B =
[[43 51 25 57 30 57]
 [43 61 23 60 29 71]
 [39 29 37 43 33 37]
 [36 29 33 40 37 29]
 [36 34 33 35 33 29]
 [34 23 47 26 41 32]]
Rows and columns are counted from 1.
(1, 1) = 43
(3, 5) = 33
(3, 6) = 37
(5, 3) = 33
(1, 2) = 51
(6, 6) = 32
(4, 6) = 29
(5, 4) = 35
(2, 1) = 43
(1, 6) = 57
(5, 6) = 29

x = [[-1.83, 2.77, -2.28, 2.60, -2.21, 2.62, -2.20, 2.54, 2.73, 2.50], [-1.98, 2.61, -2.27, 2.52, -1.78, 2.33, -1.67, 2.78, 2.36, 2.23], [2.25, -2.22, 2.65, -2.27, 2.59, -1.83, 2.36, -2.54, -2.00, -1.99], [2.47, -2.48, 2.48, -2.30, 2.45, -2.02, 2.51, -2.34, -2.14, -1.98], [-1.77, 2.50, -2.37, 2.38, -1.94, 2.60, -2.12, 2.67, 2.79, 2.57], [-2.10, 2.77, -1.91, 2.29, -1.70, 2.37, -2.00, 2.71, 2.40, 2.08], [2.57, -2.48, 2.91, -2.20, 2.30, -2.16, 2.25, -2.55, -2.05, -2.31], [2.66, -2.27, 2.65, -2.15, 2.30, -2.01, 2.75, -2.33, -2.37, -2.00], [-1.90, 2.55, -2.45, 2.66, -2.12, 2.60, -2.32, 2.74, 2.51, 2.32], [-1.99, 2.66, -2.25, 2.70, -2.20, 2.38, -2.29, 2.70, 2.69, 2.55]]
Rows and columns are counted from 1.
(1, 1)	-1.83
(5, 7)	-2.12
(6, 1)	-2.10
(3, 9)	-2.00
(5, 5)	-1.94
(9, 1)	-1.90
(8, 4)	-2.15
(5, 3)	-2.37
(1, 6)	2.62
(3, 3)	2.65
(9, 10)	2.32
(10, 1)	-1.99
(2, 5)	-1.78
(8, 10)	-2.00
(4, 8)	-2.34
(10, 3)	-2.25
(5, 1)	-1.77
(6, 8)	2.71
(2, 1)	-1.98
(3, 5)	2.59
(6, 9)	2.40
(10, 7)	-2.29
(3, 1)	2.25
(2, 7)	-1.67
(5, 10)	2.57
(1, 3)	-2.28
(1, 8)	2.54
(10, 6)	2.38
(2, 6)	2.33
(8, 3)	2.65
(2, 4)	2.52

M =
[[ 13  21  -7 -20 -12  -4  23  34 -27 -73  -7 -29]
 [ 12 -19  -9 -11  -3  11 -40  34 -20 -41  40  59]
 [ -1  21  43 -15   5   7 -37 -68  56   1  13  56]
 [-10  -7 -27  15   1  -3  75  26 -15  67 -42 -27]
 [ 23  -1   3  -6  -8 -18 -37  32 -30 -46  42  -5]
 [ 17  16 -16 -45 -14 -22  73  14 -17 -34 -56 -27]
 [ 10 -34 -56 -54 -22   3  22  30 -22 -33 -25  -2]
 [-71   5 -20  -3  48 -17  43  22 -16 -19 -55 -35]
 [ -8  -8 -24  -9 -29  19  52 -21   0  -3 -57 -64]]
Indices start at 1.
(1, 1): 13
(2, 1): 12
(5, 3): 3
(8, 4): -3
(5, 2): -1
(5, 10): -46
(3, 11): 13
(6, 3): -16
(6, 7): 73
(5, 5): -8
(2, 8): 34
(9, 8): -21
(1, 7): 23
(1, 9): -27
(4, 9): -15
(6, 11): -56
(8, 8): 22
(3, 4): -15
(6, 2): 16
(6, 12): -27
(4, 1): -10
(3, 1): -1
(2, 3): -9
(7, 8): 30
(2, 4): -11
(9, 2): -8
(9, 5): -29
(9, 9): 0
(4, 7): 75
(8, 2): 5
(9, 10): -3
(1, 3): -7

W =
[[ -7  30  -2  17  25 -44 -32  14 -45]
 [ -6 -23  17 -16  23  33  -8 -54  33]
 [  6  14 -11  42 -18 -39  11  62 -35]
 [  9  61 -33  12 -56  18   3   3   5]
 [-19   1 -22 -23  -3  15 -13 -67   5]
 [-17 -72  20  22   4 -36  27  22  -7]
 [  6 -37  24  43  -1 -31  27  65  -8]]
Rows and columns are counted from 1.
row 1 col 1 => -7
row 4 col 8 => 3
row 6 col 6 => -36
row 1 col 8 => 14
row 1 col 4 => 17
row 6 col 9 => -7
row 5 col 7 => -13
row 5 col 2 => 1
row 2 col 5 => 23
row 2 col 4 => -16
row 3 col 5 => -18
row 5 col 6 => 15
row 3 col 1 => 6
row 6 col 8 => 22
row 7 col 1 => 6
row 2 col 8 => -54
row 6 col 3 => 20
row 1 col 7 => -32
row 5 col 3 => -22
row 2 col 7 => -8
row 7 col 8 => 65
row 6 col 7 => 27
row 4 col 9 => 5
row 5 col 8 => -67
row 4 col 1 => 9
row 6 col 4 => 22
